[-0.23 -0.15 -0.76  1.13 -0.49 -0.10  0.77  0.15  0.07 -0.21  1.69 -0.26
  1.89  0.23  0.75 -0.69  0.80 -0.30  0.14  0.20 -0.88  0.34 -0.71 -0.39
  0.85 -2.05  0.75 -0.27 -0.54 -1.25  0.45 -0.56  0.83 -0.87  0.11 -0.60
 -0.08 -1.04  0.08  0.10 -0.10 -1.27 -1.33 -0.11 -1.69 -4.50  0.12  0.18
  0.43  0.40 -0.73 -0.58  0.53 -0.51 -0.20  1.40  2.14 -0.87 -2.20 -1.81
 -0.80  2.71 -0.67 -0.73 -0.09 -1.39  0.56  0.77 -1.01  1.26  0.42 -0.07
  0.28  1.41] : Hn + bh
[ 0.38 -0.09 -2.38 -0.38 -0.26 -1.07  1.15  1.45 -0.32 -0.94  1.35 -0.09
  1.93  0.43  0.64 -1.56  1.22 -0.43  0.73 -0.79 -0.30  0.60 -1.32  0.15
 -0.40 -1.92  1.03 -0.52 -1.16  0.18  0.72 -0.51  0.23  0.01 -0.48 -2.06
 -0.62 -0.27 -0.05  0.26  0.02 -1.70 -1.39  0.18 -0.97 -4.60  0.78 -0.30
  0.36 -0.05 -1.09 -1.33  0.26 -0.51 -0.72  0.94  1.15  0.32 -2.22 -1.78
 -1.20  1.91  0.38 -1.22  0.09 -2.12 -0.41  1.09 -1.26  1.93 -0.97  0.73
  1.29  0.92] : Hn + bh
[ 0.12 -0.93 -0.68  0.45  0.03 -0.21  0.87  0.27  2.16 -0.51  2.40 -0.60
  0.14 -0.19  0.41 -1.74  0.63 -0.32  0.81 -0.27 -3.98  1.11 -0.22 -0.25
  0.36 -2.64  0.72 -0.38  0.21  0.48 -0.43 -0.08  1.19  0.01  0.39 -1.88
 -0.37 -0.64  0.78  2.16 -0.33 -0.02 -0.93 -0.11 -1.89 -3.41 -0.38 -0.28
  0.85  0.44 -0.93 -0.20 -0.30 -0.86  0.63  1.05  0.36 -0.02 -2.33 -2.00
 -1.31  2.15 -0.08  0.51  0.01 -0.45 -0.47  0.50  0.32  0.96  0.56 -0.72
 -0.98  1.36] : hh + bh
[ 0.06 -2.43 -1.25  1.22 -0.58  0.18  1.28  0.49  0.79  0.21  0.36 -0.08
  0.78  0.16  0.42 -1.06  0.12 -1.07  0.65  0.72 -4.02  1.48 -1.22 -0.75
  0.28 -1.00  1.19 -0.17 -0.94  0.55 -0.86  0.69  0.63  0.10 -0.34 -1.33
  0.62 -0.58 -2.59  0.71 -0.71 -0.02 -0.29 -0.09 -2.29 -3.32 -0.29 -1.12
  0.71  0.91  0.03  0.06  0.36 -0.51  0.49 -0.35  0.05  0.29 -2.60 -0.08
  0.27  1.21 -0.21  0.70  0.35 -1.35 -1.15  0.19 -0.25  2.03 -0.32 -0.44
  0.26  1.56] : jf + bh
[ 0.23 -1.33 -0.71  2.44 -0.76  0.00 -4.49  0.83  2.24  0.08  1.52 -0.50
  0.95 -0.69  0.59 -1.72  0.13 -0.67  0.99  0.01 -5.38  0.10 -1.22 -1.25
 -0.14 -1.67  0.36  0.36 -0.71 -0.19 -0.81 -0.24  1.09  0.63  0.27 -0.81
  0.83 -1.06  0.61  2.23 -0.32  0.29 -0.08 -0.08 -1.10 -3.13 -0.04  0.14
  1.25 -0.30 -0.18  0.15  0.60 -0.29  0.37  0.18  0.03  0.05 -2.16 -1.39
 -0.57  2.05 -0.42  1.53 -0.51 -0.98 -0.25  0.60 -0.66  1.11  0.57 -0.75
 -0.29  0.65] : sq + bh
[-0.23 -1.81 -1.20 -0.35  0.20  0.27  0.88  0.15  2.22 -0.49  2.40 -0.07
  0.94 -0.02  0.74 -1.42  0.21 -0.27  0.86 -0.50 -2.32  0.78 -1.04 -0.71
  0.88 -2.58  0.38 -0.08 -0.24 -0.35  0.30 -0.38  1.58 -1.72  0.06 -0.99
  0.14  0.40  1.12  1.00 -0.08  0.16 -0.74  0.10 -1.58 -2.17  0.17  0.08
 -0.37  0.73 -0.59 -0.79 -0.52 -2.10  0.30  0.35 -0.09 -0.32 -2.24 -2.18
 -1.12  1.83 -0.57  0.09  0.44 -0.77  0.28  1.14  0.41  1.18  0.53 -0.08
 -0.58  1.94] : hh + bh
[-0.41 -3.30 -1.99  0.80 -0.16  0.58  0.75  0.01  0.22 -0.56  1.63 -0.08
  2.51  0.24  1.37 -1.14  0.46  0.21  0.58 -0.57 -0.83  0.24 -0.52  0.14
  1.47 -2.93  0.58 -0.19 -0.56 -0.77  0.56 -0.96  0.03  0.19  0.43 -0.82
 -0.03 -0.81  0.14  1.01 -1.06 -0.97 -0.09  1.01 -0.95 -4.93  0.73  0.05
  0.98  0.26 -1.04 -0.56 -0.06 -0.57 -0.56  1.25  0.04 -0.98 -2.19 -1.63
 -0.53  1.14  0.32  1.83 -0.16 -0.92 -0.46  1.37 -0.02  1.39  0.43  0.69
  0.07  1.63] : hh + bh
[-1.40 -2.56 -0.92  1.90 -0.35 -0.09  1.17  1.31  0.57 -0.31  1.77 -0.14
  1.48  0.01  0.25 -0.90  0.26 -0.43  0.22  0.53 -3.17  0.21 -0.59  0.46
 -0.65 -2.34  2.37  0.12 -1.09 -1.24  0.51 -0.97  1.38 -0.17  0.20 -0.97
  0.62 -0.80 -0.02  1.36 -0.42 -1.21 -0.77  0.53 -3.07 -4.52 -0.04 -0.84
  1.00 -0.03 -0.76 -0.69  0.96 -0.67 -0.10  0.55  0.53  0.08 -2.02 -1.19
 -0.26  2.25 -0.18  0.12  0.82 -1.56  0.64 -0.11 -0.97  0.28 -0.71  0.39
  0.72  0.75] : gb + bh
[-0.52 -0.71 -1.79  1.44 -0.85  0.24  1.65  1.05  0.14 -0.87  0.23 -0.33
  1.61  0.32  0.05  0.00 -0.34 -1.67  0.34  1.03 -2.13  1.82 -0.47  0.43
  0.72 -1.78  0.96 -0.13 -0.51  1.06  1.29  1.16  0.02  0.38 -0.68 -0.80
  0.58 -0.07 -2.04  0.23 -0.75 -0.67 -1.56  0.32 -1.58 -1.25 -0.10 -0.46
  1.28 -0.94 -1.09  0.83 -0.69 -0.79 -0.58  0.20  1.15 -0.50 -1.13  0.07
  0.16  1.28  0.23 -0.80  0.14 -1.05 -0.54 -0.90  0.91  1.79 -0.86 -0.21
 -0.07  0.52] : Hn + bh
[-1.85 -1.46 -1.61  1.80 -0.50  0.48  0.96  0.57  1.76  0.82  1.39 -1.67
  0.28 -0.25  0.37 -1.25 -0.61 -1.65  0.22  0.63 -6.10  0.82 -1.38 -1.13
 -0.49 -2.18  0.67 -0.63 -1.07  0.41 -0.62 -0.26  0.37  0.68 -0.67 -1.27
  0.90 -0.47  0.14  1.60  0.04  0.66 -0.89 -0.15 -2.41 -3.71  0.10 -0.85
  0.54 -0.06  0.15 -0.89  1.56 -0.56  0.53 -0.31 -0.05  1.15 -1.35 -0.96
 -0.04  1.64 -0.17  1.79 -0.53 -1.50 -0.44 -0.34 -0.28  3.09 -0.46 -1.03
 -1.02  0.82] : jf + tb
[ 1.04 -1.13 -2.23  0.31  0.37  0.19  0.97  0.59  1.15  0.38  2.09 -0.47
  0.95  0.18  1.46 -1.30  0.05 -0.20  1.15 -0.41 -3.60  0.52 -0.74 -0.43
 -0.09 -2.45  0.49  0.07 -0.53 -2.24 -0.52 -0.64  1.07 -0.18 -0.12 -0.70
  0.40 -0.35 -0.21  0.82 -0.06  0.18  0.66 -0.33 -1.86 -3.09 -0.02 -0.70
  0.73  0.72 -1.32 -0.95  0.48 -0.80  0.55  0.73 -0.06 -0.31 -2.14 -1.38
 -0.71  1.42 -0.06  0.30 -0.40  1.08 -0.75  0.25 -0.92  1.40  0.92 -0.60
 -0.51  1.73] : jf + bh
[ 0.73 -0.84 -1.39  0.69 -0.14 -0.05  1.47  1.54  0.85 -0.34  0.85 -0.19
  0.92  0.81  0.56 -2.33 -0.08 -0.66  2.24  0.18 -2.80  0.77 -0.48  0.74
  0.92 -2.28  0.73 -0.81  0.11  0.81  0.42  1.09  1.01  0.94  0.06 -0.93
  0.05 -0.52 -0.70  1.17  0.02 -1.07 -0.66 -0.11 -1.35 -2.20  0.37 -0.27
  1.13 -0.04 -0.66  0.54 -1.26 -0.47 -0.13 -1.34  0.62  0.66 -1.26 -1.18
 -1.26  1.05  1.32 -1.09  0.16 -0.46  0.10 -0.06  0.24  1.37  0.67 -0.17
  0.18  0.50] : hh + bh
[-1.43 -0.82 -1.36  0.58 -1.26  0.72  1.59  0.59  0.25 -0.27  0.55 -0.16
  0.96 -0.41  0.58 -0.81  0.42 -0.27  0.61  0.02 -4.62  0.75 -0.60  0.24
  0.44 -1.47  0.85 -0.46 -0.24  0.49  0.67 -0.08  0.41  0.31 -0.15  0.19
  1.20 -0.18 -1.09 -0.09 -1.46 -1.24  0.45 -0.22 -1.44 -2.96 -0.06 -0.63
  1.20  0.35 -0.53 -0.02 -0.43 -0.26  0.65 -0.16  0.63 -0.39 -0.15 -1.07
 -0.41  1.66  0.11 -0.29 -0.16 -0.47  0.07 -0.28 -0.88  1.31 -0.34 -0.10
 -1.00  1.14] : hh + bh
[-0.88  1.00 -1.74  1.31  1.25  0.89  1.30  1.28  1.47  0.13  1.64 -0.81
  0.73 -0.61  0.93 -0.86  0.31 -0.56  0.36  0.39 -5.17  0.37 -0.90  0.05
 -0.35 -0.52  0.42 -0.90 -0.72  0.20  0.52 -0.98  0.37 -0.63  0.32 -0.95
 -0.02 -0.67  0.94  1.90 -0.72 -0.65 -1.08  0.04 -1.41 -3.87  0.18 -0.19
  0.55  0.11 -0.38 -0.89 -0.55 -0.71  0.37  0.14 -0.38  0.32 -1.68 -1.35
 -0.84  1.57 -0.36  1.20  0.36 -1.42 -0.92  1.47  0.20  1.25  0.52 -0.63
 -0.62  1.17] : jf + bh
[-1.42 -1.80 -1.51  2.31 -0.31  0.65  1.26  0.69  0.38  0.41  1.67 -0.44
  0.82  0.41 -2.06 -1.00  0.03 -0.27  1.44  0.27 -5.18  0.58 -1.13 -0.61
  0.13 -1.94  0.86  0.31 -0.63 -0.43 -0.84  0.02  1.37  0.58  0.06 -0.35
  0.61 -0.62 -1.03  2.08 -0.97 -0.56  0.41  0.45 -2.09 -4.68  1.15 -0.95
  0.13  0.98 -0.89  1.26  1.02 -0.66  0.29  0.87 -0.46 -0.61 -3.26 -0.30
 -0.08  1.76 -0.66  0.41  0.59 -1.30  0.18  0.63 -0.24  0.43  1.29 -0.25
 -1.19  0.80] : hh + bh
[-1.70 -1.36 -1.24  2.39 -0.57 -0.11  1.30  2.01  1.38 -0.49  1.39  0.09
  1.38  0.24  0.14 -1.59 -0.23 -1.34  0.62 -0.16 -3.85 -0.40 -0.67  0.17
  0.34 -1.72  1.09 -0.95 -0.68 -0.14  0.34 -0.19  1.00  0.20 -0.48 -0.44
  0.40 -0.29  1.45  2.00  0.17 -0.82 -1.31 -0.28 -2.49 -4.69  0.39 -1.27
  0.54  0.79 -0.38 -0.01 -0.22 -0.04  0.07  0.03  0.68  0.36 -3.15 -2.00
 -1.68 -0.24  0.04 -0.87  0.23 -1.61  0.19  0.62 -0.25  0.79 -1.40 -0.33
 -0.11  1.05] : hh + bh
[-0.38 -1.19 -1.27  1.02  0.10  0.22  0.88  0.80  1.28  0.12  2.69 -0.31
  1.26  0.41  1.00 -1.93  1.06  0.20  0.67  0.30 -2.93  0.20 -1.15 -0.88
  0.52 -1.62  0.56 -0.06 -0.82 -0.81 -0.85  0.00  1.24 -0.89 -0.41 -0.81
  0.31 -0.58  0.21  0.97 -0.28 -1.32 -0.41  0.69 -1.82 -4.67  0.09  0.58
  1.00  0.56 -0.93 -0.90 -0.02 -2.04 -0.33  0.76  0.10 -0.79 -0.39 -1.78
 -1.01  1.42 -0.27  0.57 -0.37 -1.92 -0.42  1.43 -0.60  1.16  0.62  1.74
 -0.09  1.66] : jf + bh
[-1.15  0.48 -0.47 -0.23 -0.33  0.57  0.53  0.01  0.77  0.60  0.61 -0.01
  1.48 -1.77  1.52 -0.77  0.76  0.73  0.00  0.15 -1.81  0.25 -1.45 -0.22
  0.11 -0.93  0.81 -0.05 -0.72  0.82 -1.07 -0.52 -0.19  0.47 -0.37 -1.02
  0.16 -0.66  1.52 -0.16  0.36 -0.09  0.32  0.58  0.14 -4.72  0.35  0.27
  0.44  0.17 -0.45 -0.86  0.26  0.00 -0.49  1.04 -0.25  0.14 -2.41 -0.88
 -0.43  1.12  0.61  0.17  0.26 -0.66  0.77  2.02 -0.98  1.67  1.26 -0.04
 -0.71  1.01] : Hn + bh
[-0.39  1.08 -3.07  1.34  0.18  0.85  1.36  0.92  1.48 -0.17  2.08 -0.39
  0.79  0.71  1.10 -1.66  0.49  0.03 -0.57  0.10 -3.57 -0.30 -1.09  1.36
  0.68 -2.26  0.81 -0.04 -0.79 -0.54  0.21 -0.75  0.59 -0.31  0.61  1.08
  0.14 -0.46  0.09  0.40 -0.49 -1.16  0.71  0.48 -1.21 -4.42  0.52 -0.04
  1.03  0.19 -1.19  0.35 -1.00 -0.11  0.45  0.71  0.54 -1.34 -0.20 -2.49
 -0.37  1.64  1.18  0.38 -0.14 -1.93  0.31  1.05 -0.77  0.44  1.19  0.21
 -0.21  1.31] : hh + bh
